Small tables with named rows and columns. After each table, cells are looked up by row and column.

Fosolo
           Ruz  Gigebuv   Lile    Der    Dep    Zor
Kikuzag  54340    63720  43637  47084  54128  48046
Barakit  37749    23968  48394  49741  37597  42824
Kem      39464    26211  52283  48619  40474  45131
Lam      41380    21978  77115  47090  47359  55762
Duvulo   36979    24473  42097  50990  36196  41365
Kib      37200    24102  45573  50502  36769  42016
Sesimo   39509    19965  73740  47480  44048  53176
Gadisik  53208    62315  41787  47355  52325  47145

Dep of Barakit = 37597
Zor of Gadisik = 47145
Lile of Lam = 77115
Der of Lam = 47090
Ruz of Kib = 37200
Lile of Sesimo = 73740
Dep of Kikuzag = 54128
Gigebuv of Lam = 21978
Gigebuv of Sesimo = 19965
Gigebuv of Kem = 26211
Ruz of Kem = 39464
Zor of Barakit = 42824
Gigebuv of Kib = 24102
Ruz of Barakit = 37749
Gigebuv of Kikuzag = 63720
Gigebuv of Barakit = 23968
Der of Kikuzag = 47084
Lile of Barakit = 48394
Der of Duvulo = 50990

Sus =
         Tumivo  Kug  Mef  Nopem  Ref  Domo  Safigik
Mulog        48  185  145     84   53   196       80
Solugo      107  126  108    154  136   134      111
Kaboved      80   58  137     90   71    93       91
Vesidut      35  107  142    163   77    59       91
Rar          25  118  108    106  134   166      131
Balod       105  171  119    113  101   159      111
Pufado       82  175   53     40   60   172      139

What is the Kug of Vesidut in Sus?
107
What is the Kug of Pufado in Sus?
175
What is the Nopem of Pufado in Sus?
40
What is the Nopem of Balod in Sus?
113
What is the Nopem of Kaboved in Sus?
90
What is the Safigik of Mulog in Sus?
80
What is the Mef of Rar in Sus?
108
What is the Nopem of Mulog in Sus?
84
What is the Tumivo of Vesidut in Sus?
35
What is the Tumivo of Mulog in Sus?
48
What is the Ref of Vesidut in Sus?
77
What is the Safigik of Solugo in Sus?
111
What is the Domo of Pufado in Sus?
172
What is the Domo of Mulog in Sus?
196
What is the Tumivo of Rar in Sus?
25
What is the Safigik of Rar in Sus?
131

Nilupo
|  | Mubazo | Modab | Mibikan |
|---|---|---|---|
| Pag | 52 | 62 | 16 |
| Bavipiv | 36 | 42 | 56 |
| Ziruk | 70 | 69 | 2 |
| Zagozol | 45 | 66 | 13 |
| Vadavub | 57 | 59 | 22 |
| Voma | 74 | 64 | 6 |
| Dufa | 47 | 59 | 33 |
| Biref | 29 | 45 | 53 |

What is the Mubazo of Vadavub in Nilupo?
57
What is the Modab of Biref in Nilupo?
45
What is the Mubazo of Biref in Nilupo?
29
What is the Modab of Ziruk in Nilupo?
69
What is the Mibikan of Biref in Nilupo?
53
What is the Mibikan of Voma in Nilupo?
6
What is the Mubazo of Pag in Nilupo?
52
What is the Mubazo of Voma in Nilupo?
74
What is the Modab of Zagozol in Nilupo?
66
What is the Mibikan of Dufa in Nilupo?
33
What is the Mibikan of Vadavub in Nilupo?
22
What is the Modab of Pag in Nilupo?
62
What is the Modab of Bavipiv in Nilupo?
42
What is the Mubazo of Bavipiv in Nilupo?
36
What is the Mibikan of Bavipiv in Nilupo?
56
What is the Mibikan of Pag in Nilupo?
16

Table Tarodov
|  | Zan | Bufe | Dusutez | Bug |
|---|---|---|---|---|
| Nen | 52120 | 52433 | 33986 | 29466 |
| Lud | 60083 | 60494 | 63534 | 34924 |
| Nor | 26356 | 29812 | 20589 | 22615 |
| Reme | 71852 | 66860 | 57676 | 81003 |
| Labod | 64164 | 57190 | 33503 | 46404 |
| Sezolak | 46845 | 47602 | 44009 | 48572 |
| Logatu | 50151 | 47588 | 30334 | 68406 |
| Ritas | 70372 | 80881 | 49924 | 95640 |
| Finek | 29592 | 35423 | 52858 | 13718 |
| Suto | 73509 | 71295 | 89521 | 25136 |
| Lavuke | 38312 | 36329 | 3828 | 27240 |

Lud, Bufe: 60494
Sezolak, Zan: 46845
Suto, Zan: 73509
Finek, Dusutez: 52858
Suto, Bufe: 71295
Labod, Bug: 46404
Reme, Bufe: 66860
Ritas, Bug: 95640
Logatu, Zan: 50151

Bomog
|  | Vizoni | Lef | Tarano | Kiro | Kurubuf | Tago |
|---|---|---|---|---|---|---|
| Vigebu | 107 | 199 | 144 | 110 | 111 | 112 |
| Lipako | 173 | 87 | 204 | 62 | 179 | 118 |
| San | 142 | 162 | 138 | 124 | 176 | 180 |
| Damore | 163 | 140 | 149 | 158 | 145 | 174 |
| Mumizo | 160 | 170 | 168 | 129 | 169 | 158 |
| Mumuto | 146 | 157 | 240 | 83 | 149 | 168 |
| Teb | 129 | 186 | 98 | 188 | 154 | 154 |
| Naz | 150 | 183 | 158 | 135 | 168 | 164 |
| Kur | 142 | 145 | 58 | 213 | 178 | 200 |
| Kibuvas | 190 | 130 | 74 | 96 | 167 | 145 |
| Fisa | 180 | 140 | 106 | 159 | 177 | 205 |
| Didani | 133 | 161 | 162 | 141 | 153 | 166 |
| Siles | 134 | 220 | 146 | 136 | 92 | 130 |

What is the Tago of Siles in Bomog?
130
What is the Lef of Teb in Bomog?
186
What is the Tarano of Fisa in Bomog?
106
What is the Kiro of Lipako in Bomog?
62
What is the Kurubuf of Mumuto in Bomog?
149
What is the Vizoni of Kur in Bomog?
142
What is the Kiro of San in Bomog?
124
What is the Tarano of Kibuvas in Bomog?
74
What is the Kiro of Fisa in Bomog?
159
What is the Tago of San in Bomog?
180
What is the Lef of Vigebu in Bomog?
199
What is the Tago of Vigebu in Bomog?
112
What is the Lef of Lipako in Bomog?
87
What is the Tarano of Naz in Bomog?
158
What is the Vizoni of Lipako in Bomog?
173
What is the Kurubuf of Kur in Bomog?
178
What is the Vizoni of Didani in Bomog?
133
What is the Kiro of Siles in Bomog?
136
What is the Tago of Teb in Bomog?
154

Table Nup
          Sute    Von  Sopudod  Mokeda  Matinud   Nibu    Zol    Kuz  Latof
Mabam    4.425  4.196    5.207   7.842    3.537  6.795  5.010  2.848  7.032
Vigodif  3.840  5.561    4.292   0.341    4.826  1.493  5.198  5.703  3.902
Kul      4.399  4.664    5.613   7.135    3.298  7.362  5.192  3.390  8.134
Senomil  4.935  6.031    4.186   1.371    4.375  3.332  6.013  4.896  3.730
Zon      4.887  6.042    4.221   1.265    4.435  3.233  5.987  4.956  3.714
Bet      3.769  2.459    3.169   8.195    3.840  6.106  3.239  3.533  3.879
Biso     5.459  4.132    4.671   1.931    5.101  3.218  4.292  6.531  3.446
Pab      4.068  2.190    6.321   3.970    4.649  4.041  2.183  6.032  2.023
Dafet    4.819  6.702    3.317   5.696    3.626  4.160  4.604  1.923  5.110

Biso, Zol -> 4.292
Pab, Kuz -> 6.032
Bet, Latof -> 3.879
Mabam, Kuz -> 2.848
Mabam, Matinud -> 3.537
Kul, Kuz -> 3.390
Mabam, Von -> 4.196
Zon, Matinud -> 4.435
Pab, Von -> 2.190
Vigodif, Mokeda -> 0.341

Dis:
cols = Sus, Ruripa, Lobike, Pufof
Rotuz: [-18, 51, -35, 27]
Timu: [44, 31, -34, 3]
Kupe: [6, 13, -27, 14]
Katun: [-16, -39, -21, -39]
Giv: [-1, 25, -31, 13]
Gebat: [-36, -54, 3, -44]
Sebelo: [-24, 21, -14, -8]
Tib: [-60, -50, -29, -40]
Kad: [-12, -3, -43, 10]
Kubomo: [-21, -18, -35, -27]

What is the Sus of Sebelo in Dis?
-24
What is the Sus of Kad in Dis?
-12
What is the Lobike of Timu in Dis?
-34
What is the Lobike of Sebelo in Dis?
-14
What is the Sus of Timu in Dis?
44
What is the Lobike of Katun in Dis?
-21
What is the Ruripa of Rotuz in Dis?
51

Sabafo =
|  | Rop | Govab | Kaba | Ruf | Vusop |
|---|---|---|---|---|---|
| Tati | 96 | 201 | 146 | 181 | 143 |
| Goti | 95 | 235 | 99 | 138 | 155 |
| Zif | 90 | 99 | 99 | 50 | 148 |
| Leku | 89 | 36 | 112 | 94 | 132 |
| Kape | 115 | 130 | 92 | 212 | 184 |
| Vus | 112 | 174 | 84 | 38 | 125 |

Rop of Goti is 95
Ruf of Leku is 94
Kaba of Tati is 146
Vusop of Tati is 143
Govab of Goti is 235
Ruf of Kape is 212
Kaba of Goti is 99
Govab of Tati is 201
Vusop of Leku is 132

